In the rows, 128 means zero.
Known rows:
tritim: [115 130 125 125 141 140 108 130 119 137 103 141 140 133 122 130 118 122
 155 135 122 120 127 131 139 102 118 122 119 113 136 144  46 131 137 124
 114  99 132 111 139 109 118 119 120 120 101 117]
plilo: [153 118 140 137 145 114 146 134 140  94 138 116 138 124 109 160 134 136
 132 123 129 114 132 113 139 113 135 132 129 116  87 170 115 144 137 113
 179 115 132 121 119 112 129 116 149  84  98 130]
tretra: [136 146 124  94 108 129 149 119 125 118 159 143 132 130 137 111 131 143
 110 118 133 122 121 133 128 145 143 131 154 118 122  87 175 131 121 135
 133 123 140 124 138 139 122 138 114 136 132 135]
zemak: [123 120 102 125 135 124 133 117 131 135  56 140 132 123 132 101 122 157
 137 138 125 137 138 133 164 117 133 124 122 129 138  96  67 118 120 123
 106 105 134 138 130 123  93 141 124 151 110 126]
fudrol: [124 170 154 122 119 115 138 140 130 126 144 125 113 122 136 137 115 125
 131 133 121 117 134 126 131 124 130 141 134 117 170 179 139 148 130 122
  94  97 132 104 131 130 142 140 132 127  85 124]
troflak: [134 110 134 140 124 112 169 124 125 105 112 125 133 151  99 156 117 129
 134 140 147 106 130 129 113 132 121 118 144 120 124 153 176 150 142 111
 158 145 107 143 113 111 132 107 117 127 110 124]
stusekos: [101 157 139 131 142 152  99 157 126 146 164 144 132 126 128 125 109  93
 154 125 107 146 127 137 107 115 109 127 101 138 180 160  54 131 131 143
  64 129 138  97 152 117 137 129 151 126 130 115]
poflodrem: [130 148 140 105 113 125 151 126 122 133 149 137 128 140 113 144 119 130
 120 135 137 107 127 129 126 126 127 131 158 112 128 140 159 152 135 114
 129 111 125 122 130 125 138 119 103 134  91 126]
metek: [131 150 130 111 111 109 127 125 127 146 128 126  96 126 149 123 126 140
 101 121 129 118 128 120 143 146 129 133 145 108 142 107 157 123 120 132
 110  93 129 127 124 156 134 148 113 151 116 141]
sogrek: [125 106 126 172 128 113 139 141 141  95 118 109 109 138 135 122 129 117
 126 116 126 150 130 129 102 174 128 122  95 152 123 113 175 102 122 155
 137 192 103 159 110 156 137 150 175 140 200 137]
ludin: [122 119 102 124 133 127 131 116 132 139  56 138 134 122 134 102 124 156
 131 137 125 138 138 133 164 116 129 125 123 129 141  96  62 118 118 124
 102 101 131 139 129 127  96 136 127 149 110 126]
stukatror: [158 126 116 100 116 127 156 123 139 125 161 125 123 126 119 135 140 155
  99 122 135 134 129 124 145 133 135 134 156 130  86  87 157 142 116 120
 144 116 149 149 131 131 122 125 129 111 116 139]
regribrik: [142 125 115 106 108 122 172 110 134 101 100 131 136 130 126 107 133 166
 109 133 138 123 134 136 143 138 152 133 159 126 115  92 158 135 120 114
 140 120 138 140 125 135 112 140 122 137 107 133]
bredra: [127 115 145 161 137 118 139 132 130  89 128 117 135 131 125 138 132 112
 145 124 128 121 125 126 104 137 132 124 105 130 128 166 162 123 138 137
 165 160 107 121 118 127 135 129 150 116 156 125]
skefle: [101 141 145 120 139 147  70 153 110 187 182 151  97 156 123 162 111  66
 157 115 121 114 109 118  98 125  77 111 115  98 122 136  57 127 143 146
  88 103 115 107 145 121 155 103 103 137 131 126]
peti: [103 127 131 149 144 142 119 155 133 126 111 133 130 129 117 129 107 110
 165 137 112 152 134 138 120 112 118 123  95 150 156 163  52 131 132 132
  78 142 124 125 135 110 127 125 154 123 124 111]
vifamol: [158 127 119  99 113 129 154 125 138 126 162 127 127 125 119 133 136 153
 103 122 134 133 130 124 146 132 137 136 157 128  90  89 161 140 117 122
 145 116 154 145 130 129 121 127 128 112 111 139]
sidor: [133 118 119 135 155 136 112 138 134 146 125 129 140 116 107 144 122 128
 143 133 121 137 135 123 152  91 117 128 112 136 117 146  37 135 130 113
 121 107 141 128 136 104 114 106 132 105  98 119]
logigis: [134 105 135 156 141 102 164 116 132  73  79 114 153 125 118 131 129 139
 146 134 135 108 132 129 135 125 146 126 115 122 130 168 164 129 139 120
 185 146 104 126 113 118 110 127 136 114 125 126]

Facts:
skoger: μ 956; Σ sazelem; β a; φ geskor; λ d
plare: μ 563; Σ naviger, sazelem, vila; β a; φ skidrun; λ d
klustan: λ f
dromobru: λ d
skugudrik: μ 30; Σ veflen; β a; φ plasas; λ d
gegrul: μ 719; Σ plebrul, nizis; β a; φ zeskin; λ e
tidrupel: μ 547; β c; φ griplin; λ f
tumon: μ 547; β a; φ levas; λ d
drupir: Σ rugo; β a; φ plubru; λ e
grabevi: μ 563; Σ drarum, vila; β a; φ tisos; λ f
tregror: μ 660; Σ tidrupel; β c; φ dogra; λ f
stedridor: μ 30; Σ fotrumim, kasas, drison; β c; φ briplo; λ e
bofli: μ 406; β a; φ klustan; λ e
bredra: μ 406; Σ bofli, flesen, detro, destebes; β a; φ vila; λ d
kizek: μ 30; Σ plebrul; β b; φ skidrun; λ d
siklizol: μ 603; β a; φ zeskin; λ e
balu: μ 171; β c; φ dogra; λ d
nuvik: μ 171; Σ plebrul, rugo; β b; φ kasas; λ e
potal: Σ plilo; β a; φ pigak; λ f
plili: Σ plebrul, tigran, lidror, destebes; β c; φ rirek; λ f
daski: μ 30; β a; φ klustan; λ f
stusekos: μ 407; Σ rugo, griplol; β a; φ briplo; λ e
pigak: Σ rugo, bebra; λ e
plunis: μ 406; Σ vila; β a; φ plilo; λ e
rugo: Σ plebrul; β b; φ tisos; λ e
vezonek: μ 406; β b; φ tisos; λ f
flava: Σ plebrul; β a; φ zeskin; λ d
klimil: μ 956; Σ detro; β a; φ skidrun; λ e
kolubar: μ 956; β a; φ kasas; λ d
zeskin: λ f
stimik: μ 563; β c; φ nuse; λ f
rirek: λ e
veflen: μ 171; Σ lidror, sanur; β a; φ plasas; λ d
bruma: μ 22; Σ sanur; β a; φ nuse; λ d
grifla: μ 22; Σ rugo, kliklok; β a; φ dromobru; λ d
kliskedra: μ 22; Σ destebes; β c; φ kasas; λ d
sigal: μ 565; Σ stusekos; β a; φ plasas; λ e
zoflis: μ 30; β c; φ vifamol; λ f
grodrol: μ 30; Σ rugo; β b; φ geskor; λ d
flafom: μ 22; β a; φ vila; λ e
poflodrem: μ 88; Σ briplo; β b; φ tisos; λ f
briplo: λ d
plebrul: β a; φ klustan; λ d
plasas: Σ flava; λ f
parode: μ 563; β a; φ pigak; λ d
dugravus: Σ drarum, plunis, lidror; β a; φ rirek; λ e
plovaplel: μ 547; β c; φ stukatror; λ d
geskor: λ f
truflel: μ 30; β c; φ pigak; λ f
dretruklum: μ 407; β b; φ dromobru; λ d
klomu: λ d
fotrumim: μ 565; Σ plebrul, truflel; β c; φ stopuska; λ f
mamok: μ 30; Σ plovaplel, flesen, gruna; β a; φ levas; λ e
troba: μ 660; β c; φ vila; λ e
vikar: μ 30; β b; φ zeskin; λ d
goplen: μ 406; β a; φ zeskin; λ f
dogra: λ e
bebra: μ 406; Σ briplo, vila; β b; φ geskor; λ f
regribrik: μ 603; β c; φ vifamol; λ f
vila: Σ destebes; λ e
drarum: μ 30; Σ plebrul; β a; φ dogra; λ e
peti: μ 406; Σ rugo, tigran; β c; φ kasas; λ e
sogrek: μ 956; β a; φ plustem; λ d
grusa: μ 719; β a; φ vila; λ d
flotar: β b; φ briplo; λ f
fusus: μ 30; Σ drupir; β a; φ stukatror; λ d
levas: λ f
rizak: μ 563; β b; φ klustan; λ f
fuflem: μ 406; Σ plebrul, destebes; β c; φ sidor; λ e
griplin: λ e
tritim: μ 88; Σ logigis; β c; φ nuse; λ e
plustem: λ f
mamos: μ 563; β a; φ rirek; λ e
fitudem: β a; φ zeskin; λ d
katrolok: Σ plebrul; β c; φ nuse; λ d
metek: μ 64; β b; φ vila; λ d
klopluk: μ 88; β a; φ plasas; λ d
skidrun: Σ plebrul, destebes; λ d
defluk: μ 407; Σ rugo, plunis; β b; φ plelifar; λ d
madis: μ 603; Σ plilo, regribrik; β c; φ geskor; λ f
disti: β a; φ nuse; λ d
fudrol: μ 64; Σ plilo, rugo; β b; φ dogra; λ d
flesen: β a; φ stopuska; λ f
degidros: μ 407; Σ rugo, kliklok; β a; φ griplin; λ e
sabrile: μ 956; β a; φ dromobru; λ d
sanur: μ 406; Σ plebrul; β b; φ pigak; λ d
tigran: β c; φ pigak; λ e
kludra: μ 30; β c; φ sidor; λ f
mitel: μ 660; β b; φ kasas; λ e
vifamol: λ f
matatram: μ 547; Σ kliskedra; β a; φ kasas; λ e
naviger: β a; φ tisos; λ f
patela: μ 406; Σ plebrul; β a; φ stopuska; λ f
stivi: μ 30; Σ lidror; β b; φ rirek; λ e
logigis: μ 719; Σ destebes; β a; φ dogra; λ d
gonam: μ 563; Σ drokas; β c; φ kasas; λ e
zituklu: μ 406; β b; φ griplin; λ f
zemak: μ 603; β c; φ rirek; λ e
troflak: μ 30; Σ lidror; β b; φ dromobru; λ f
nukar: β a; φ stopuska; λ f
kletrur: μ 565; Σ skugudrik; β a; φ dromobru; λ d
gruna: μ 30; Σ drarum, grusa, kiskis; β a; φ klomu; λ e
skefle: μ 547; Σ lidror, grusa, vila, skidrun; β b; φ vifamol; λ e
drepi: λ f
liski: μ 660; β c; φ sidor; λ f
nizis: μ 88; Σ plili; β a; φ dogra; λ f
rigu: Σ detro, grodrol; β a; φ plasas; λ d
drogran: μ 406; Σ plebrul; β a; φ rirek; λ d
plilo: Σ vila; λ d
rokuzik: μ 956; Σ plili; β c; φ levas; λ e
detro: μ 64; Σ plebrul; β a; φ briplo; λ d
sidor: Σ kliklok, patela; λ e
kiskis: β b; φ dogra; λ f
gegram: β c; φ stopuska; λ e
koleska: Σ detro; β a; φ vifamol; λ d
flovem: μ 565; β a; φ griplin; λ d
bresemon: μ 88; β c; φ sidor; λ e
tretra: μ 565; β a; φ geskor; λ f
logra: μ 407; Σ grifla, troflak; β b; φ pigak; λ d
tisos: λ e
sazelem: μ 547; Σ bofli, sanur; β c; φ pigak; λ d
gagos: μ 30; Σ kliskedra; β a; φ stopuska; λ e
sakla: Σ siklizol; β b; φ klustan; λ d
kletok: Σ rugo, detro; β a; φ pigak; λ f
basek: μ 406; Σ rugo, veflen; β a; φ briplo; λ f
lidror: μ 547; Σ plebrul; β a; φ geskor; λ f
dudestul: μ 719; β c; φ geskor; λ e
plira: μ 603; Σ tigran, lidror; β b; φ tisos; λ d
nastal: μ 22; Σ pebotral; β b; φ tisos; λ f
fakom: β b; φ stopuska; λ f
stopuska: Σ lidror; λ e
nemifle: Σ detro; λ f
feklos: μ 30; β a; φ plelifar; λ f
stukatror: λ f
fiduk: μ 956; β a; φ nuse; λ e
plubru: λ e
plelifar: λ d
griplol: μ 406; Σ bofli; β c; φ plasas; λ f
seduk: μ 171; β a; φ zeskin; λ e
kliklok: μ 956; Σ tigran; β c; φ stukatror; λ e
kasas: Σ lidror, kiskis; λ e
ludin: μ 603; β c; φ dromobru; λ e
drokas: μ 88; Σ plebrul, briplo; β a; φ briplo; λ e
destebes: μ 64; β b; φ nemifle; λ f
fetre: μ 956; Σ plovaplel; β b; φ drepi; λ f
drison: β b; φ plubru; λ f
pebotral: μ 956; β a; φ rirek; λ d
nuse: Σ tidrupel; λ e

Rows:
No name comes twice in this set of rows, the named rows included.
[134 138 142 106 120 133 152 120 120 104 153 140 151 133 119 130 131 128
 131 129 136 106 121 134 118 123 141 130 148 112 131 142 169 144 137 120
 157 123 133 106 139 112 127 119 109 116 115 123] => nizis
[117 136 111 111 128 136 108 123 123 154 101 145 121 127 139 105 122 137
 127 126 124 133 129 128 152 123 123 124 125 122 130  94  59 116 121 133
  96  95 140 124 142 132 114 139 114 144 119 129] => bresemon
[138 120 119 137 127 105 157 114 137  88  78 114 133 118 140 102 130 160
 117 127 132 129 137 129 142 144 154 133 119 129 139 112 165 115 120 130
 142 138 118 138 118 146 103 150 140 139 140 137] => grusa
[111  97 105 169 145 131 118 147 137 131  98 128 114 138 126 118 115 111
 150 123 121 165 131 135 111 151 105 111  87 158 138  96  88 101 119 157
 100 186 107 163 125 140 118 133 158 154 194 129] => fiduk
[136 124 130 124 120 120 183 116 130  83 109 132 152 132 111 128 126 153
 133 138 138 110 133 138 135 117 147 131 154 125 122 149 165 149 135 106
 153 127 127 126 124 108 113 126 123 113  91 120] => madis
[112 102 124 158 157 131 119 140 128 109 100 136 140 137 107 140 110 107
 171 131 126 132 129 132 113 118 109 113  94 130 139 153  60 122 141 134
 131 147 108 122 131 107 121 111 139 118 143 120] => plunis
[122 123 102 122 139 124 128 118 129 126  72 142 140 114 132  95 117 154
 132 130 124 139 135 133 162 119 137 126 117 129 160  89  81 112 119 130
 105 112 130 131 134 126  92 141 123 152 124 128] => siklizol
[130 135 138 143 126 106 142 125 130 113  99 117 123 128 127 135 123 135
 125 136 132 112 136 123 135 129 134 132 132 116 144 163 156 140 132 116
 132 114 114 123 114 128 128 132 120 133  96 127] => sakla
[113 130 126 135 145 147  67 116 109 176 119 137 156 110 137 118 136 113
 145 138 124 127 124 128 133  96 119 128 119 131 153 147  82 117 136 126
 122 118 131 109 134 111 121 114  90 132 131 113] => drokas
[146 108 137 149 142 123  98 118 126 151 137 105 145 109 128 154 161 125
 121 134 130 119 128 111 140 103 136 137 127 136  74 167 164 132 138 111
 187 123 132 133 112 118 130 106 107  97 124 124] => skidrun
[121 154 142  83  94 157 116 137 119 152 230 145  95 157 143 133 136  97
 110 100 127 122 102 128  93 163 113 123 157 107  89  84 154 126 123 155
 108 127 139 118 151 148 165 138 123 130 150 138] => tidrupel
[116 164 160 132 120 125 119 155 130 143 169 119 102 131 134 145 115  98
 127 126 117 128 128 125 104 138 117 134 125 129 152 177 148 140 130 135
  87 123 123 111 129 138 163 136 146 128 119 125] => defluk

Now the same nodes, written a new way:
Known rows:
plira: [106 123 108  91 134 105 135 117 120 135  67 154 137 121 148 176 103 144
 158 127 137 140 133 144 130 111 132 118 109 230 116 132  90 147]
madis: [ 96 121 111 106 167 118 146 123 121 148 100 141 140 123 135 159 107 173
 142 135 154 115 127 155 111 104 130 105 115 158 112 152 125 142]
troflak: [ 96 130 115 124 124 110 143 110 118 136  82 133 128 144 123 120 131 177
 135 131 144 126 133 124 123 120 108 113 116 171 127 132 125 126]
goplen: [113 122 115  81 157 122 162 143 125 142 162 128 126 134 105 189 101 153
 131 111 157 139 145 150 102 101  80 108 129 174 133 145 177 146]
plilo: [126 125 122 179 107 144 124 135 140 107 120 120 126 134 130  67 169 118
 118 127 121 112 131 121 139 155 115 136 142  69 128 101 109 136]
grabevi: [103 127 115 157 151 114 108 111 140 137 128 128 148 127 116 116 145 176
 137 121 168 121 102 164 119 129 133 116 125 134 120 149 114 117]
grusa: [128 110 121 113  98 105 140 137 125 136 129 145 127 131 129 162 131 152
 124 121 118 148 148 121 143 128 110 129 123 173 125 103 158 136]
lidror: [135 117 136 175  96 102 116 127 126 145 102 125 134 137  99 112 162 205
 111 119 134 131 121 123 144 130 124 121 134 132 125 125 193 116]
truflel: [112 105 133 112 120 121 119 106 126 123 134 177 126 138 138 164 134 181
  82 137 128 124 150 141 117  46 132 123 131  82 111 146 126  63]
fuflem: [136 119  74 112 166 131 148 183 143 112 112 137 133 109 163 206  93 126
 164 111 125 138 138 129 113  84 131 120 144 184 102 134  82 158]
sazelem: [122 103 150 104 102 120 104  75 122 121 106 186 127 126 163 147 134 151
  95 152 110 135 137 124 142  75 165 142 114 107 114 132  76  63]
drupir: [139 138 120 144 111 126 109 117 129 118 109 111 113 137 138 107 124 114
 128 134 108 142 123  91 145 140 142 147 120 124 147 119 123 122]
kolubar: [149 123 155  89 123 119 137 122 123 147 151 141 138 110 116 171 120 114
 135 120 130 142 133 145 128 127 123 129 129 167 126 130 150 143]
nemifle: [108 149 128 191 127 137 141  80 127 120  58 117 125 158 136  32 157 129
 119 139 127  88 114 126 123 125 110 120 122  57 127 131  81 162]
plelifar: [119 140 147 137 105 146 134  90 114 123 132 126 119 143 131  58 139  82
 119 146  99 109 137 124 140 172 112 139 109  81 133 107 121 151]
drison: [108 130 134 158 109 125 121 120 122 127 132 102 123 146 113  57 162 159
  93 136 139 116 121 114 132 134 112 120 136  90 154 130 153 105]
skefle: [121 143 128 141 127 121 109 105 122 119  65 127 127 123 150 125 122 117
 160 138 116 136 113 122 142 146 168 135 107 151 116 131  82 113]
stusekos: [144 125  88 125 149 131 130 174 147 108 141 121 127 121 138 194 105 117
 155 104 130 151 131 124 119  98 115 130 146 168 121 131 105 139]
destebes: [122 107  97 154 115 121 144 186 135 117 151 106 124 143 103 132 167 182
 101 104 143 138 140 112 120 103  82 116 162 134 141 120 177 116]

Rows:
No name comes twice in this set of rows, the named rows included.
[155 109 100 106 135 123 146 213 148 113 176 125 126 117 129 236 111 149
 153  86 117 169 157 113 124 100  92 129 159 182 111 114 179 130] => bofli
[169 112 143 137  79 132 101 137 132 103 130 149 109 124 141 153 142 128
  73 136  86 141 139  86 146  63 161 152 154  46 125 123 118  51] => tigran
[132  99 103  83 122 119 136 159 146  98 147 175 127 127 149 245 131 158
 110 108 130 153 156 139 111  22 103 133 155 167 100 132  77  74] => sanur
[119 129 125 126 130 113 121  99 134 131 116 151 139 126 155 133 132 134
 148 130 142 132 109 155 136 128 148 128 110 158 116 131  92 143] => plare
[ 98 126  86  99 153 111 158 148 127 135 108 128 128 135 131 174 115 161
 142 118 159 135 141 140 104  81  85 105 128 202 134 142 130 158] => bebra
[122 141 128 155 117 150 101  87 141  89 102 154 111 136 171 107 131  92
 116 142  96 119 122 126 132  87 150 152 127  36 109 133  40  80] => pigak
[105 137  88 112 159 113 168 113 131 130  86 134 135 142 138 160 106 161
 148 113 149 123 128 142 102  73  80 105 125 186 120 150 105 179] => basek
[147 125 115 150  87 116 108 158 121 121 118  96 112 132 120 117 142 134
 117 127 103 150 135  68 155 143 144 145 146 144 155 107 166  95] => rugo
[135 124 114  85 129 122 137 106 134 105 115 180 126 125 165 198 122 119
 109 128 129 135 133 138 112  20 123 136 132 159 113 146  21 101] => logra
[157 138 144 143 119 121 103 117 132 135  98 126 132 116 130 145 125 120
 153 123 118 146 111 128 146 140 156 140 122 137 124 136 127 132] => matatram
[161 150 110 159 129 126 103 106 137 121  91 104 123 125 145  98 133  98
 133 134 123 130  97  97 136 125 154 147 130 128 149 133  83 143] => dugravus
[102 110 123 120 141 124 141 150 128 141 141 151 141 124 114 161 125 185
 135 117 142 129 146 160 114 119 118 103 133 133 102 139 175 123] => regribrik
[105 121  74 124 158 115 148 166 141 129 135 122 138 137 123 180 124 181
 132 106 165 134 134 146 106  81  84 105 141 188 135 140 137 144] => patela

Now the same nodes, written a new way:
Known rows:
tretra: [138 124 123 121  94 101 137 127 107  88 153 137 115 121 158 130 124 122
  89  95 112  54 126 122 112 151]
potal: [138 109 129 147 104 113 174 118 105  92 143 127 149 117 146 124 140 121
 118  93 112  56 134 125  97 154]
ludin: [131 131 119 129 115 115 149 116  97  98 122 148 127 114 151 127 109 138
  83 117 102  85 130 125 137 137]
flava: [135 112 126 130 106 105 155 112 103 102 119 148 141 125 149 114 147 135
  86  91 118 102 137 128 101 142]
katrolok: [137 106 128 139 108 107 155 117 112 100 101 155 147 123 155 115 152 138
  89  92 115 102 140 130  90 142]
nuse: [132 131 120 120 118 112 134 122 109 101 130 156 113 117 168 121 133 128
  98 120 107  60 139 123 125 136]
detro: [126 119 131 123  97 105 157 110  98  98  98 149 141 127 134 114 130 136
  88  93 121 101 135 119 111 141]
klimil: [122 109 148 125  98 103 146 117 106 102 164 158 151 121 171 120 132 130
 107  84 124  63 139 131 105 140]
kludra: [123 118 107 182  87 112 158 101  93  91  63 137 126 116 163 135  82 135
 101 139 109  83 125 122 151 133]
stusekos: [133 119 141 133 111 109 150 113  95 101 151 151 145 118 156 118 130 134
  93  87 117  76 139 129 102 139]
sigal: [131 116 149 121 104 104 144 122 106 102 170 154 150 119 166 119 132 129
 101  80 120  61 141 128  95 144]
fuflem: [124 117 141 161 106 112 156 108 104 104 104 152 156 116 170 119 115 133
 106  98 120  88 140 132 107 138]
mamos: [125 120 133  98  96 100 127 125 117  97 175 158 130 121 162 126 112 123
  92  93 114  53 135 123 135 149]
plare: [133 107 140 131  95  97 143 123 120 106 118 157 166 126 170 117 145 117
  98  72 116  66 151 133  92 157]
flafom: [139 128 111 128 122 118 151 117  87  98 143 143 116 114 142 123 118 142
  77 115 102  82 132 122 129 136]
bebra: [131 121 139 166  93 112 163 110  95  91  81 129 136 117 166 123 124 121
  90  92 123  76 133 131 113 141]
plovaplel: [133 130 119 140 113 115 165 110  85  98  50 137 139 120 122 116 119 138
  79 109 106 118 137 119 126 142]
sanur: [120  95 124 129  95 111 178 104 128  94  56 147 159 124 130 115 151 131
  91 105 127  86 135 123 116 141]
sogrek: [132 114 113 111  93  98 133 123 119  99 103 155 135 126 152 123 124 126
  83 106 109  69 139 121 133 151]

Rows:
No name comes twice in this set of rows, the named rows included.
[115 110 125 183 101 115 164  94  99 103  75 154 158 115 183 124 104 143
 103 121 119  95 136 135 134 125] => stedridor
[139  98 126 152 102 111 173 113 117  90 155 137 147 118 156 125 158 129
 116 100 119  56 131 130  78 145] => kletok
[128 106 130 135  96  98 145 117 107 104 109 150 153 125 163 119 138 123
  91  80 119  79 145 129 105 153] => skoger
[135 113 145 143  87  99 143 122 110  93 160 137 143 121 178 124 137 112
 110  71 121  53 139 130  90 153] => grabevi
[135 115 138 112  84 101 135 131 127  86 130 141 118 122 167 132 129 114
  87  96 116  41 126 121 126 146] => rizak
[144 127 131 113 112 104 151 126  98 100 134 140 138 124 138 111 159 124
  77  71 110  90 143 125  89 155] => logigis
[136 106 127 122 100  99 141 122 123 102 139 154 146 127 158 117 154 132
  87  81 117  83 143 131  94 146] => kletrur
[134 105 110 145 118 119 182 106 108 100  70 144 155 119 124 117 139 138
  98 112 109 102 137 125 112 147] => sazelem
[126 120 145 109  98 107 161 108  91  92 100 144 132 129 110 110 125 138
  88  93 125 119 129 111 108 145] => plebrul
[115  99 123 173  86 117 184  92 109  86  77 133 148 117 145 128 106 137
 123 127 123  91 116 120 126 139] => truflel
[134 110 133 177  92 109 159 108 102  94 134 138 135 118 176 124 131 131
 100 103 120  76 129 133  97 134] => basek

